Below are the code and all the weights of a small trained network. Each question names an input and a class and asks about switching units off, where a switched-off unit gives its printed mean instead of its output.

import numpy as np


def w(rows, s, z=0):
    codes = np.array(rows[::2]) - 128.0
    scale = np.full(codes.shape[1], s)
    scale[-1] = z or s
    return codes * scale


def f(y):
    return np.maximum(y, 0)


def log_softmax(a):
    a = a - a.max(-1, keepdims=True)
    return a - np.log(np.exp(a).sum(-1, keepdims=True))


def net(x, mask):
    res = np.array(x, float).reshape(1, 8) / 4 @ E
    y = f(res @ A[0][:, :-1].T + A[0][:, -1])
    res = res + np.where(mask, y, B[0][:, -1]) @ B[0][:, :-1]
    return log_softmax(res[-1] @ U[:, :-1].T + U[:, -1])


A, B = {}, {}
E = w([
[226,9,160,195,55],'x0',
[149,35,29,1,181],'x1',
[130,130,130,129,128],'x2',
[22,90,128,109,2],'x3',
[73,85,48,228,180],'x4',
[67,63,249,123,205],'x5',
[129,127,126,131,127],'x6',
[130,127,128,127,131],'x7',
],0.0072)
A[0] = w([
[147,56,63,8,148,102],'n0',
[57,215,114,77,154,40],'n1',
[138,210,205,173,70,76],'n2',
[97,125,148,119,79,9],'n3',
[215,25,147,178,62,82],'n4',
[184,166,213,33,97,81],'n5',
[170,172,184,62,76,73],'n6',
[127,200,161,213,110,72],'n7',
[44,122,110,117,48,88],'n8',
[235,193,132,171,234,82],'n9',
[66,91,41,239,172,79],'n10',
[105,99,180,111,151,42],'n11',
[194,214,15,138,44,82],'n12',
[106,145,118,122,140,103],'n13',
[24,100,119,108,28,72],'n14',
[138,113,118,82,125,89],'n15',
[51,211,96,99,167,78],'n16',
[126,123,130,123,133,2],'n17',
[71,69,244,110,195,100],'n18',
[111,115,115,170,148,84],'n19',
[113,164,156,163,106,22],'n20',
[97,160,124,100,128,48],'n21',
],0.015,0.0052)
B[0] = w([
[152,80,29,196,116,252],'n0',
[206,124,180,156,114,193],'n1',
[142,90,50,188,126,214],'n2',
[128,129,131,101,155,151],'n3',
[238,160,200,138,115,232],'n4',
[62,96,174,99,50,212],'n5',
[68,130,151,109,61,192],'n6',
[161,94,54,162,109,199],'n7',
[136,101,116,53,167,193],'n8',
[129,80,109,4,191,240],'n9',
[48,109,160,111,14,210],'n10',
[112,175,123,136,151,158],'n11',
[58,218,155,184,207,233],'n12',
[141,129,145,140,126,144],'n13',
[131,93,110,41,185,212],'n14',
[125,114,104,145,109,159],'n15',
[208,158,172,140,101,198],'n16',
[110,137,151,120,112,128],'n17',
[85,211,129,182,194,219],'n18',
[98,112,134,130,99,149],'n19',
[144,118,85,149,127,156],'n20',
[148,124,153,144,120,149],'n21',
],0.033,0.015)
U = w([
[154,66,24,145,123,122],'0',
[232,133,187,99,120,72],'1',
[136,76,104,2,193,134],'2',
[76,190,120,133,190,137],'3',
[71,89,143,81,52,254],'4',
],0.007,0.0032)

Each question gives the input, the list of numbers given to net, and the class t.
The units are the neurons (one row each of A and B). Each row of codes is followed by its name. A weight is (code - 128) times the scale printed after its matrix; where a second scale follows, it is the last column's (A, B and U).
mask holds one flag per neuron, in row order. A switched-off neuron (its flag False) gives its mean, the last column of its row in B, instead of its output. The means were averaged over made-up inputs and are rounded, as every weight is.
A unit's drop is (log p(t) with every unit on - log p(t) with that unit switched off) / (log p(t) with every unit on - log p(t) with every unit switched off).
The circuit of an input: a set's keep is (log p(t) with only the set's units on - log p(t) with every unit switched off) / (log p(t) with every unit on - log p(t) with every unit switched off). Starting from the 12 units with the biggest drops (on a tie, the unit counted first), units are removed one at a time, each time the one whose removal leaves the highest keep (on an exact tie, the one counted first), for as long as the keep stays at least 0.8.
units of the circuit, in order: the units of the circuit, biggest drop first
k most important neurons: the k neurons with the biggest drops, biggest first
drop of u: that unit's drop, to one decimal
input [8,2,0,7,-3,0,3,-2], class 1: units of the circuit, in order : [n4]
input [-2,1,-5,-7,4,-7,-3,-2], class 2: 2 most important neurons : [n9, n18]
input [0,-5,1,-7,-5,8,-8,-7], class 3: 2 most important neurons : [n18, n14]
input [-4,1,1,-7,-8,-4,3,0], class 4: 4 most important neurons : [n5, n6, n14, n8]
input [-5,3,1,3,3,7,7,-2], class 3: 2 most important neurons : [n18, n4]
input [-7,-6,5,6,5,-1,-7,-2], class 1: 3 most important neurons : [n16, n1, n0]
input [-3,-7,3,8,-7,-2,3,6], class 2: 3 most important neurons : [n14, n8, n0]
input [-3,2,3,4,1,-3,1,6], class 2: 2 most important neurons : [n4, n18]
input [-4,7,8,5,4,-8,4,-2], class 3: 2 most important neurons : [n12, n2]
input [2,7,1,-3,1,8,-6,-5], class 3: 2 most important neurons : [n18, n2]
input [-8,2,-1,-8,-8,-1,7,0], class 1: 2 most important neurons : [n1, n16]
input [-4,3,3,4,1,-4,-2,8], class 1: 2 most important neurons : [n9, n16]
input [1,-7,-7,5,8,3,0,-1], class 4: 3 most important neurons : [n10, n0, n19]
input [-2,-5,7,5,-5,3,-6,4], class 0: units of the circuit, in order : [n2]
input [7,2,6,3,-8,-8,-4,-3], class 3: drop of n16 : 0.2
input [7,6,-1,4,5,-2,5,1], class 1: drop of n4 : 2.6
input [0,3,1,-7,2,0,-8,2], class 2: drop of n9 : 1.1
